Below are the code and all the weights of a small trained network. Each question names an input and a class and asks about switching units off, where a switched-off unit gives its printed mean instead of its output.

import numpy as np


def w(rows, s, z=0):
    codes = np.array(rows[::2]) - 128.0
    scale = np.full(codes.shape[1], s)
    scale[-1] = z or s
    return codes * scale


def f(y):
    return np.maximum(y, 0)


def log_softmax(a):
    a = a - a.max(-1, keepdims=True)
    return a - np.log(np.exp(a).sum(-1, keepdims=True))


def net(x, mask):
    res = np.array(x, float).reshape(1, 3) / 4 @ E
    y = f(res @ A[0][:, :-1].T + A[0][:, -1])
    res = res + np.where(mask, y, B[0][:, -1]) @ B[0][:, :-1]
    return log_softmax(res[-1] @ U[:, :-1].T + U[:, -1])


A, B = {}, {}
E = w([
[138,110,185,5,150,150,180],'x0',
[103,105,121,131,109,170,101],'x1',
[164,145,173,142,44,120,194],'x2',
],0.014)
A[0] = w([
[118,101,140,116,123,133,118,130],'n1',
[108,119,139,148,118,131,122,113],'n2',
[155,118,129,196,51,99,132,124],'n3',
[138,151,122,148,112,128,129,159],'n4',
[100,136,108,178,181,119,96,229],'n5',
[152,118,116,99,174,151,121,141],'n6',
[140,128,140,132,131,135,62,134],'n7',
[138,161,110,159,77,128,130,169],'n8',
[157,152,182,75,55,156,172,36],'n9',
[133,106,127,105,141,129,147,146],'n10',
[133,110,135,101,112,125,145,80],'n11',
[148,158,136,158,48,135,159,121],'n12',
[103,152,133,41,235,157,94,151],'n13',
[128,113,146,3,112,122,126,124],'n14',
[133,127,69,181,183,122,92,252],'n15',
[124,140,164,144,69,127,157,133],'n16',
[132,145,135,151,163,109,151,254],'n17',
],0.016,0.0041)
B[0] = w([
[126,136,136,109,149,109,140,145],'n1',
[123,143,141,146,143,96,131,145],'n2',
[54,55,141,191,87,84,106,226],'n3',
[109,113,116,163,115,135,123,164],'n4',
[111,211,103,120,161,144,177,227],'n5',
[153,104,125,149,180,91,96,175],'n6',
[141,153,104,131,158,127,123,164],'n7',
[129,99,94,196,101,97,116,194],'n8',
[161,196,194,47,50,168,146,225],'n9',
[135,121,138,124,156,130,89,163],'n10',
[140,151,142,107,118,161,96,157],'n11',
[128,72,147,179,68,85,99,210],'n12',
[94,4,98,112,206,118,121,252],'n13',
[189,85,205,30,146,145,114,241],'n14',
[141,247,70,142,154,167,155,249],'n15',
[156,129,145,140,45,116,138,192],'n16',
[88,140,80,149,155,147,119,173],'n17',
],0.024,0.015)
U = w([
[80,227,84,139,205,146,169,162],'0',
[71,97,150,198,63,62,113,153],'1',
[118,2,149,85,242,118,94,151],'2',
[189,146,234,62,64,141,121,3],'3',
],0.0075,0.0021)

Each question gives the input, the list of numbers given to net, and the class t.
The units are the neurons (one row each of A and B). Each row of codes is followed by its name. A weight is (code - 128) times the scale printed after its matrix; where a second scale follows, it is the last column's (A, B and U).
mask holds one flag per neuron, in row order. A switched-off neuron (its flag False) gives its mean, the last column of its row in B, instead of its output. The means were averaged over made-up inputs and are rounded, as every weight is.
A unit's drop is (log p(t) with every unit on - log p(t) with that unit switched off) / (log p(t) with every unit on - log p(t) with every unit switched off).
The circuit of an input: a set's keep is (log p(t) with only the set's units on - log p(t) with every unit switched off) / (log p(t) with every unit on - log p(t) with every unit switched off). Starting from the 12 units with the biggest drops (on a tie, the unit counted first), units are removed one at a time, each time the one whose removal leaves the highest keep (on an exact tie, the one counted first), for as long as the keep stays at least 0.8.
circuit, biggest first: the units of the circuit, biggest drop first
top k neurons: the k neurons with the biggest drops, biggest first
drop when u is switched off: that unit's drop, to one decimal
input [0,-8,-6], class 0: top 2 neurons -> n15, n14
input [0,4,3], class 1: circuit, biggest first -> n14
input [0,4,-5], class 0: top 2 neurons -> n14, n15
input [0,1,8], class 1: top 2 neurons -> n3, n14
input [-1,-6,1], class 1: top 2 neurons -> n15, n13
input [1,-1,1], class 3: top 3 neurons -> n13, n3, n15
input [0,6,6], class 1: top 3 neurons -> n14, n3, n12
input [0,-2,1], class 1: drop when n5 is switched off -> 0.3
input [4,3,1], class 3: drop when n9 is switched off -> 1.0
input [-1,-8,1], class 1: drop when n15 is switched off -> 0.7
